Look-ups in named tables: a row name and a column name give one cell, copied from the table.

kisin
         zugobe  nazura  vuvi  koteg  bakuda  lek  kalo
dumi        119     114   226    170     127  117   147
pubi        219     226   197    108     140  104   214
mar         203     149   194    223     190  148   123
teze         94      95   128    165     215  160   142
sas         178     229   155    106     110  187   230
did         209     149   161    219     172  164    95
kegige       79     107   100    186     214  140   157
bab         182     220   110    120     133  211   240
sut         236     158   146    216     173  187    73
nozut        69     122    95    179     187  136   143
nem         186     222    61    107     150  216   229
zopofik     231     177   104    216     170  200    37
kovip        93     125   146    170     173  126   177
suzev       197     192    74     98     112  222   248

vuvi of teze = 128
lek of pubi = 104
vuvi of pubi = 197
koteg of pubi = 108
lek of bab = 211
nazura of bab = 220

mozuni =
cols = gafa, biv, fibit, zoforu, masofig, fula, fupe, fazeper, dotolo, lifibek
vuzap: [84, 74, 21, 97, 64, 89, 85, 66, 79, 106]
sigivi: [89, 90, 75, 97, 88, 93, 92, 92, 96, 99]
val: [90, 90, 75, 97, 87, 95, 93, 89, 93, 99]
pob: [86, 97, 89, 99, 102, 107, 64, 107, 81, 92]
nazaze: [101, 113, 155, 101, 122, 103, 108, 125, 117, 91]
ranase: [66, 129, 99, 160, 154, 120, 168, 124, 98, 131]
gogunit: [91, 104, 95, 114, 110, 103, 115, 102, 98, 102]
gib: [91, 103, 98, 114, 110, 102, 116, 102, 96, 107]
zulovon: [95, 101, 119, 100, 108, 100, 99, 109, 107, 94]
porekes: [85, 76, 33, 96, 70, 90, 87, 72, 82, 106]
nes: [115, 74, 135, 78, 79, 63, 211, 68, 138, 121]
kisana: [83, 102, 83, 104, 104, 112, 46, 112, 74, 86]
muril: [93, 93, 99, 99, 98, 98, 95, 103, 103, 94]
mezo: [90, 85, 64, 97, 82, 93, 91, 84, 91, 100]

val, lifibek -> 99
gib, fupe -> 116
zulovon, fazeper -> 109
mezo, fupe -> 91
nes, fula -> 63
gib, fazeper -> 102
pob, dotolo -> 81
kisana, lifibek -> 86
vuzap, lifibek -> 106
gogunit, gafa -> 91
mezo, fibit -> 64
porekes, fazeper -> 72
porekes, gafa -> 85
muril, fula -> 98
porekes, lifibek -> 106
ranase, fibit -> 99

miguf =
	kalesa	mozogi
nidav	100	174
tif	102	101
bepunin	111	69
pum	116	103
vazo	89	97
pela	99	166
kesi	83	148
sovuvog	105	196
litus	125	61
nol	105	52
puz	98	140
teg	104	138
luf	131	149
salasal	182	141

litus, kalesa => 125
pela, mozogi => 166
nol, kalesa => 105
nol, mozogi => 52
tif, kalesa => 102
puz, mozogi => 140
bepunin, mozogi => 69
sovuvog, mozogi => 196
sovuvog, kalesa => 105
salasal, mozogi => 141
kesi, mozogi => 148
luf, mozogi => 149
puz, kalesa => 98
salasal, kalesa => 182
vazo, kalesa => 89
tif, mozogi => 101
Row with the largest mozogi: sovuvog

Table zul
cols = dol, bevus, pize, monukup
sez: [105, 55, 96, 182]
gafele: [17, 24, 63, 210]
ketu: [74, 55, 49, 132]
ket: [228, 67, 129, 145]

pize of gafele is 63
monukup of sez is 182
bevus of sez is 55
monukup of ketu is 132
bevus of ketu is 55
monukup of gafele is 210
dol of sez is 105
pize of ketu is 49
bevus of gafele is 24
dol of gafele is 17
bevus of ket is 67
pize of sez is 96
monukup of ket is 145
Which row has the largest bevus? ket

von.tsv
	morizal	bel	kuvov	dugoz
ketom	0.50	0.55	0.18	0.26
tugalet	0.46	0.53	0.21	0.43
bak	0.40	0.51	0.14	0.42
sinaruv	0.47	0.53	0.21	0.30
san	0.41	0.57	0.29	0.67
mapif	0.49	0.45	0.85	0.43
notel	0.66	0.33	0.42	0.48
dedeb	0.54	0.39	0.75	0.62

What is the dugoz of san in von?
0.67
What is the morizal of san in von?
0.41
What is the dugoz of bak in von?
0.42
What is the kuvov of mapif in von?
0.85
What is the dugoz of dedeb in von?
0.62
What is the bel of tugalet in von?
0.53
What is the bel of san in von?
0.57
What is the kuvov of san in von?
0.29
What is the morizal of sinaruv in von?
0.47
What is the kuvov of ketom in von?
0.18
What is the bel of bak in von?
0.51
What is the bel of notel in von?
0.33
What is the kuvov of notel in von?
0.42
What is the bel of mapif in von?
0.45
What is the morizal of ketom in von?
0.50
What is the kuvov of tugalet in von?
0.21
What is the morizal of tugalet in von?
0.46
What is the morizal of mapif in von?
0.49

nog:
|  | bak | rebeb | gav | muv | dokugu |
|---|---|---|---|---|---|
| mis | 19 | 50 | 80 | 41 | 82 |
| ket | 54 | 39 | 24 | 41 | 23 |
| riz | 50 | 38 | 23 | 43 | 27 |
| zos | 49 | 39 | 28 | 41 | 30 |
| varebof | 48 | 39 | 29 | 44 | 29 |
| zeki | 27 | 50 | 63 | 45 | 67 |
| ror | 17 | 52 | 78 | 42 | 80 |

gav of riz is 23
dokugu of riz is 27
muv of varebof is 44
rebeb of zos is 39
rebeb of riz is 38
rebeb of varebof is 39
bak of riz is 50
dokugu of zeki is 67
bak of zos is 49
muv of zos is 41
dokugu of mis is 82
gav of zos is 28
dokugu of zos is 30
gav of varebof is 29
rebeb of mis is 50
Which row has the largest muv? zeki

zuv
|  | totavut | bukur | dufis | led | luzu | vofi | sagozan | refe |
|---|---|---|---|---|---|---|---|---|
| vinepe | 125 | 155 | 184 | 137 | 149 | 139 | 143 | 168 |
| pegot | 199 | 179 | 132 | 176 | 180 | 164 | 172 | 144 |
| zizef | 203 | 162 | 145 | 158 | 110 | 141 | 153 | 122 |
| mive | 178 | 153 | 62 | 155 | 141 | 152 | 181 | 132 |
| gufinu | 97 | 161 | 92 | 101 | 189 | 225 | 119 | 159 |
| gik | 72 | 110 | 132 | 128 | 133 | 170 | 99 | 138 |
| fal | 98 | 138 | 90 | 127 | 76 | 133 | 145 | 149 |
| gevugen | 217 | 182 | 101 | 177 | 144 | 132 | 195 | 127 |
| pebuva | 189 | 128 | 110 | 184 | 125 | 82 | 172 | 92 |
| zon | 150 | 100 | 110 | 169 | 81 | 96 | 112 | 126 |
| meti | 73 | 131 | 95 | 107 | 127 | 196 | 86 | 174 |
| sonome | 55 | 127 | 117 | 135 | 121 | 128 | 111 | 129 |
| rif | 65 | 103 | 129 | 130 | 126 | 95 | 177 | 90 |
| ginat | 193 | 118 | 98 | 146 | 114 | 96 | 190 | 107 |

luzu of meti is 127
led of mive is 155
vofi of ginat is 96
bukur of zizef is 162
bukur of sonome is 127
bukur of rif is 103
refe of mive is 132
sagozan of zon is 112
luzu of ginat is 114
luzu of mive is 141
led of gufinu is 101
led of zon is 169
totavut of vinepe is 125
vofi of rif is 95
sagozan of rif is 177
refe of gufinu is 159
led of rif is 130
totavut of pebuva is 189
sagozan of vinepe is 143
totavut of gevugen is 217
Row with the largest refe: meti

